Here is a tiny trained network, its code and every weight. The questions are about switching its units off for an input and a target symbol, where a switched-off unit gives its printed mean instead of its output.

import numpy as np


def w(rows, s, z=0):
    codes = np.array(rows[::2]) - 128.0
    scale = np.full(codes.shape[1], s)
    scale[-1] = z or s
    return codes * scale


def softmax(a):
    e = np.exp(a - a.max(-1, keepdims=True))
    return e / e.sum(-1, keepdims=True)


def log_softmax(a):
    a = a - a.max(-1, keepdims=True)
    return a - np.log(np.exp(a).sum(-1, keepdims=True))


def net(x, mask):
    ids = ['ΓΣΦαδπω'.index(c) for c in x.split()]
    T = len(ids)
    res = E[ids] + P[:T]
    u = 0
    for l in range(2):
        r = res
        for j in range(3):
            rows = slice(3 * j, 3 * j + 3)
            q, k, v = (r @ M[l][rows].T for M in (Q, K, V))
            z = softmax(np.where(np.tri(T) > 0, q @ k.T / 3**0.5, -1e9)) @ v
            o = O[l][rows]
            res = res + np.where(mask[u + j], z, o[:, -1]) @ o[:, :-1]
        u += 3
    return log_softmax(res[-1] @ U[:, :-1].T + U[:, -1])


Q, K, V, O = {}, {}, {}, {}
E = w([
[75,72,124,205],'Γ',
[162,158,114,108],'Σ',
[88,152,84,94],'Φ',
[166,169,179,253],'α',
[171,153,157,129],'δ',
[159,89,122,73],'π',
[147,82,203,101],'ω',
],0.014)
P = w([
[92,168,154,74],'0',
[78,130,209,135],'1',
[114,123,176,168],'2',
[122,118,186,139],'3',
[117,112,169,156],'4',
[97,159,2,184],'5',
[80,101,198,122],'6',
[101,119,166,109],'7',
[81,153,80,166],'8',
[129,105,235,148],'9',
],0.0079)
Q[0] = w([
[45,90,96,61],'0.h0',
[185,177,67,28],'0.h0',
[3,153,212,202],'0.h0',
[230,158,139,98],'0.h1',
[74,112,206,127],'0.h1',
[26,174,126,170],'0.h1',
[91,15,227,45],'0.h2',
[159,198,146,154],'0.h2',
[144,6,161,56],'0.h2',
],0.0069)
K[0] = w([
[127,101,115,119],'0.h0',
[35,71,114,193],'0.h0',
[122,204,149,88],'0.h0',
[111,97,76,150],'0.h1',
[11,185,170,2],'0.h1',
[125,74,165,110],'0.h1',
[90,134,133,230],'0.h2',
[126,114,124,65],'0.h2',
[151,186,147,133],'0.h2',
],0.0092)
V[0] = w([
[159,130,83,101],'0.h0',
[89,167,122,142],'0.h0',
[195,205,83,104],'0.h0',
[193,106,91,166],'0.h1',
[2,216,128,170],'0.h1',
[101,104,220,113],'0.h1',
[183,131,187,161],'0.h2',
[118,156,98,89],'0.h2',
[139,166,179,154],'0.h2',
],0.0096)
O[0] = w([
[143,114,206,43,60],'0.h0',
[72,178,117,132,139],'0.h0',
[143,231,185,2,49],'0.h0',
[181,160,171,137,58],'0.h1',
[27,246,103,171,198],'0.h1',
[234,118,68,176,252],'0.h1',
[230,188,73,132,178],'0.h2',
[100,150,188,102,70],'0.h2',
[156,208,125,165,187],'0.h2',
],0.0055,0.0036)
Q[1] = w([
[87,151,131,67],'1.h0',
[138,119,117,116],'1.h0',
[110,114,64,240],'1.h0',
[160,88,87,1],'1.h1',
[161,158,133,27],'1.h1',
[108,59,104,172],'1.h1',
[151,8,22,170],'1.h2',
[206,75,191,195],'1.h2',
[116,134,54,107],'1.h2',
],0.0081)
K[1] = w([
[175,42,144,97],'1.h0',
[194,169,105,3],'1.h0',
[134,196,114,167],'1.h0',
[159,67,46,88],'1.h1',
[146,191,218,2],'1.h1',
[164,79,86,237],'1.h1',
[85,165,119,62],'1.h2',
[90,121,103,109],'1.h2',
[190,90,103,78],'1.h2',
],0.0078)
V[1] = w([
[94,157,172,133],'1.h0',
[182,142,51,163],'1.h0',
[134,7,125,172],'1.h0',
[80,100,84,109],'1.h1',
[52,138,165,158],'1.h1',
[155,122,82,113],'1.h1',
[125,167,90,179],'1.h2',
[130,61,100,191],'1.h2',
[53,169,107,129],'1.h2',
],0.012)
O[1] = w([
[83,126,123,107,156],'1.h0',
[31,145,161,115,215],'1.h0',
[200,81,158,182,166],'1.h0',
[176,86,70,91,127],'1.h1',
[182,78,62,121,253],'1.h1',
[149,61,156,137,85],'1.h1',
[59,138,36,185,229],'1.h2',
[116,101,81,234,221],'1.h2',
[128,63,2,75,197],'1.h2',
],0.0069,0.0047)
U = w([
[114,3,109,162,74],'Γ',
[156,174,142,74,28],'Σ',
[131,78,92,64,253],'Φ',
[153,165,172,212,42],'α',
[190,181,141,124,253],'δ',
[72,109,165,114,3],'π',
[160,98,222,136,8],'ω',
],0.0063,0.0029)

Each question gives the input, a string of symbols that net reads in full, and the target symbol t.
The units are the heads (3 rows each of Q, K, V and O). Each row of codes is followed by its name. A weight is (code - 128) times the scale printed after its matrix; where a second scale follows, it is the last column's (O and U).
mask holds one flag per head, layer by layer. A switched-off head (its flag False) gives its mean, the last column of its rows in O, instead of its output. The means were averaged over made-up inputs and are rounded, as every weight is.
A unit's drop is (log p(t) with every unit on - log p(t) with that unit switched off) / (log p(t) with every unit on - log p(t) with every unit switched off).
The circuit of an input: a set's keep is (log p(t) with only the set's units on - log p(t) with every unit switched off) / (log p(t) with every unit on - log p(t) with every unit switched off). Starting from all 6 units, units are removed one at a time, each time the one whose removal leaves the highest keep (on an exact tie, the one counted first), for as long as the keep stays at least 0.8.
units of the circuit, in order: the units of the circuit, biggest drop first
heads that matter: for each layer, one digit per head in row order, 1 if its drop is at least 0.15 and else 0, layers parted by /
drop of u: that unit's drop, to one decimal
input π Σ π ω, target ω: heads that matter : 010 / 001
input ω δ δ δ α Γ α Γ Σ Φ, target α: units of the circuit, in order : (1.h2, 0.h1, 1.h1, 0.h2)
input Γ Γ Γ π π ω Φ, target Γ: units of the circuit, in order : (0.h0, 1.h2, 1.h0, 1.h1)
input Γ π Γ Γ Σ, target Γ: units of the circuit, in order : (0.h0, 1.h2, 1.h1, 1.h0)
input ω ω ω Γ, target α: units of the circuit, in order : (1.h2, 0.h1, 1.h0)
input Φ ω ω, target Φ: units of the circuit, in order : (1.h2, 0.h1, 0.h0, 1.h0)
input ω Γ α Γ, target α: units of the circuit, in order : (1.h2, 0.h1, 0.h2, 1.h1)
input ω π ω ω, target ω: units of the circuit, in order : (1.h2, 0.h1)
input π ω α π, target ω: units of the circuit, in order : (1.h2, 0.h1, 1.h1)
input Γ ω Γ Σ, target Γ: units of the circuit, in order : (0.h0, 1.h2, 1.h1)
input ω α π α Γ Φ, target α: units of the circuit, in order : (1.h2, 0.h1, 1.h1, 0.h0)
input π ω Γ Γ, target ω: units of the circuit, in order : (1.h2, 0.h1, 0.h0, 1.h0)
input ω δ Σ ω Σ ω, target α: heads that matter : 010 / 011
input Γ Γ π Γ ω, target Γ: heads that matter : 100 / 001
input Γ Φ α, target Γ: heads that matter : 111 / 001
input Φ π Γ, target Φ: heads that matter : 110 / 001
input ω α Γ π, target α: heads that matter : 011 / 001
input ω ω δ, target α: drop of 0.h0 : 0.2
input π π π Σ Γ Γ π Φ π π, target ω: drop of 1.h1 : 0.1
input ω π ω α Γ Σ, target α: drop of 1.h0 : 0.1
